Below is a small trained network, with its code and all its weights. Each question gives an input and a class and asks what happens when units are switched off, that is, made to give their printed mean instead of their output.

import numpy as np


def w(rows, s, z=0):
    codes = np.array(rows[::2]) - 128.0
    scale = np.full(codes.shape[1], s)
    scale[-1] = z or s
    return codes * scale


def f(y):
    return y / 2 * (1 + np.tanh(0.7978845608 * (y + 0.044715 * y**3)))


def log_softmax(a):
    a = a - a.max(-1, keepdims=True)
    return a - np.log(np.exp(a).sum(-1, keepdims=True))


def net(x, mask):
    res = np.array(x, float).reshape(1, 5) / 4 @ E
    y = f(res @ A[0][:, :-1].T + A[0][:, -1])
    res = res + np.where(mask, y, B[0][:, -1]) @ B[0][:, :-1]
    return log_softmax(res[-1] @ U[:, :-1].T + U[:, -1])


A, B = {}, {}
E = w([
[127,93,204,142,116,163,131,236,42,139,110,122],'x0',
[172,125,161,173,124,114,181,113,126,99,247,137],'x1',
[107,145,166,131,153,113,163,206,212,145,129,21],'x2',
[137,214,124,222,64,79,33,166,89,107,131,134],'x3',
[156,54,49,195,122,108,149,168,139,136,114,123],'x4',
],0.011)
A[0] = w([
[122,67,78,208,132,100,167,200,208,139,110,84,79],'neuron 0',
[132,133,164,163,131,125,167,145,165,123,228,108,60],'neuron 1',
[110,161,121,92,130,132,107,187,208,139,8,80,114],'neuron 2',
[126,219,145,193,117,94,102,188,185,130,124,85,87],'neuron 3',
[125,128,193,151,117,132,127,196,105,130,112,114,80],'neuron 4',
[135,134,114,142,101,134,95,94,65,124,131,159,11],'neuron 5',
[125,192,73,137,124,94,120,83,224,128,140,110,5],'neuron 6',
[123,75,156,59,159,137,211,153,195,134,124,92,130],'neuron 7',
[139,147,164,156,123,116,176,158,185,125,203,98,104],'neuron 8',
[102,221,239,73,136,125,130,135,187,134,137,91,110],'neuron 9',
[129,174,122,180,122,108,85,146,111,121,133,131,65],'neuron 10',
],0.017,0.0034)
B[0] = w([
[205,152,47,64,132,170,143,152,100,105,131,136,247],'neuron 0',
[104,174,139,134,122,65,102,91,68,143,73,121,211],'neuron 1',
[95,122,148,153,158,57,126,57,49,137,124,157,242],'neuron 2',
[87,99,134,164,123,145,124,115,252,129,177,119,246],'neuron 3',
[125,118,176,154,127,135,135,198,105,130,140,101,216],'neuron 4',
[126,92,63,145,183,110,151,115,155,116,190,128,202],'neuron 5',
[125,113,194,144,120,150,135,215,86,134,126,106,220],'neuron 6',
[90,135,157,163,92,140,105,125,242,133,140,109,253],'neuron 7',
[96,75,138,145,176,97,136,68,73,134,147,175,215],'neuron 8',
[211,132,30,76,128,169,146,157,103,107,123,140,231],'neuron 9',
[125,170,158,74,80,142,122,82,173,146,50,120,213],'neuron 10',
],0.018,0.02)
U = w([
[116,130,148,126,81,157,108,111,207,139,116,136,77],'0',
[131,107,117,129,158,128,124,126,134,124,146,153,255],'1',
[121,134,150,134,140,83,105,90,68,143,87,173,87],'2',
[201,150,79,68,115,179,127,159,111,102,115,159,97],'3',
[133,110,222,144,114,166,127,250,87,140,116,103,101],'4',
],0.014,0.0094)

Each question gives the input, the list of numbers given to net, and the class t.
The units are the neurons (one row each of A and B). Each row of codes is followed by its name. A weight is (code - 128) times the scale printed after its matrix; where a second scale follows, it is the last column's (A, B and U).
mask holds one flag per neuron, in row order. A switched-off neuron (its flag False) gives its mean, the last column of its row in B, instead of its output. The means were averaged over made-up inputs and are rounded, as every weight is.
A unit's drop is (log p(t) with every unit on - log p(t) with that unit switched off) / (log p(t) with every unit on - log p(t) with every unit switched off).
The circuit of an input: a set's keep is (log p(t) with only the set's units on - log p(t) with every unit switched off) / (log p(t) with every unit on - log p(t) with every unit switched off). Starting from all 11 units, units are removed one at a time, each time the one whose removal leaves the highest keep (on an exact tie, the one counted first), for as long as the keep stays at least 0.8.
units of the circuit, in order: the units of the circuit, biggest drop first
unit that matters most: the unit with the biggest drop
top k neurons: the k neurons with the biggest drops, biggest first
drop of u: that unit's drop, to one decimal
input [-5,4,1,8,6], class 0: top 2 neurons : [neuron 3; neuron 10]
input [8,7,6,7,8], class 3: units of the circuit, in order : [neuron 0]
input [-8,8,0,1,-5], class 2: top 2 neurons : [neuron 1; neuron 8]
input [0,4,-3,2,-5], class 3: units of the circuit, in order : [neuron 2; neuron 3]
input [0,8,-7,-2,-5], class 2: top 3 neurons : [neuron 3; neuron 1; neuron 7]
input [4,-2,1,4,4], class 0: top 3 neurons : [neuron 6; neuron 9; neuron 3]
input [-7,5,0,0,-7], class 3: top 2 neurons : [neuron 9; neuron 2]
input [7,5,8,7,-1], class 1: top 3 neurons : [neuron 3; neuron 8; neuron 7]
input [2,-3,8,6,-6], class 1: units of the circuit, in order : [neuron 3; neuron 2; neuron 9]
input [1,8,7,-8,-5], class 0: top 2 neurons : [neuron 7; neuron 2]
input [-8,-3,-3,6,0], class 4: top 2 neurons : [neuron 6; neuron 7]
input [-1,-1,7,1,-3], class 1: units of the circuit, in order : [neuron 2; neuron 3; neuron 9; neuron 8]
input [4,-4,6,4,5], class 1: units of the circuit, in order : [neuron 2; neuron 3; neuron 0]
input [-8,-7,5,5,-5], class 4: unit that matters most : neuron 6
input [4,0,-3,-1,-5], class 3: top 3 neurons : [neuron 6; neuron 2; neuron 3]
input [-3,3,3,7,7], class 0: top 3 neurons : [neuron 3; neuron 9; neuron 10]
input [-3,7,-6,1,-8], class 3: top 2 neurons : [neuron 2; neuron 3]
input [8,-8,4,-7,-6], class 2: top 2 neurons : [neuron 2; neuron 3]
input [1,-5,7,5,-7], class 1: units of the circuit, in order : [neuron 2; neuron 3; neuron 9]
input [4,8,-1,-8,1], class 0: unit that matters most : neuron 7
input [-5,-8,-7,-6,6], class 2: top 2 neurons : [neuron 3; neuron 0]
input [4,1,-7,7,-4], class 0: top 2 neurons : [neuron 10; neuron 0]
input [0,-8,6,-7,-1], class 2: drop of neuron 2 : 7.2
input [1,-2,1,-6,-7], class 3: drop of neuron 9 : 6.8
input [0,7,2,-5,4], class 2: drop of neuron 4 : 0.0
input [-1,-7,-2,4,-8], class 3: drop of neuron 1 : 1.1
input [-7,-5,-8,3,-6], class 1: unit that matters most : neuron 5
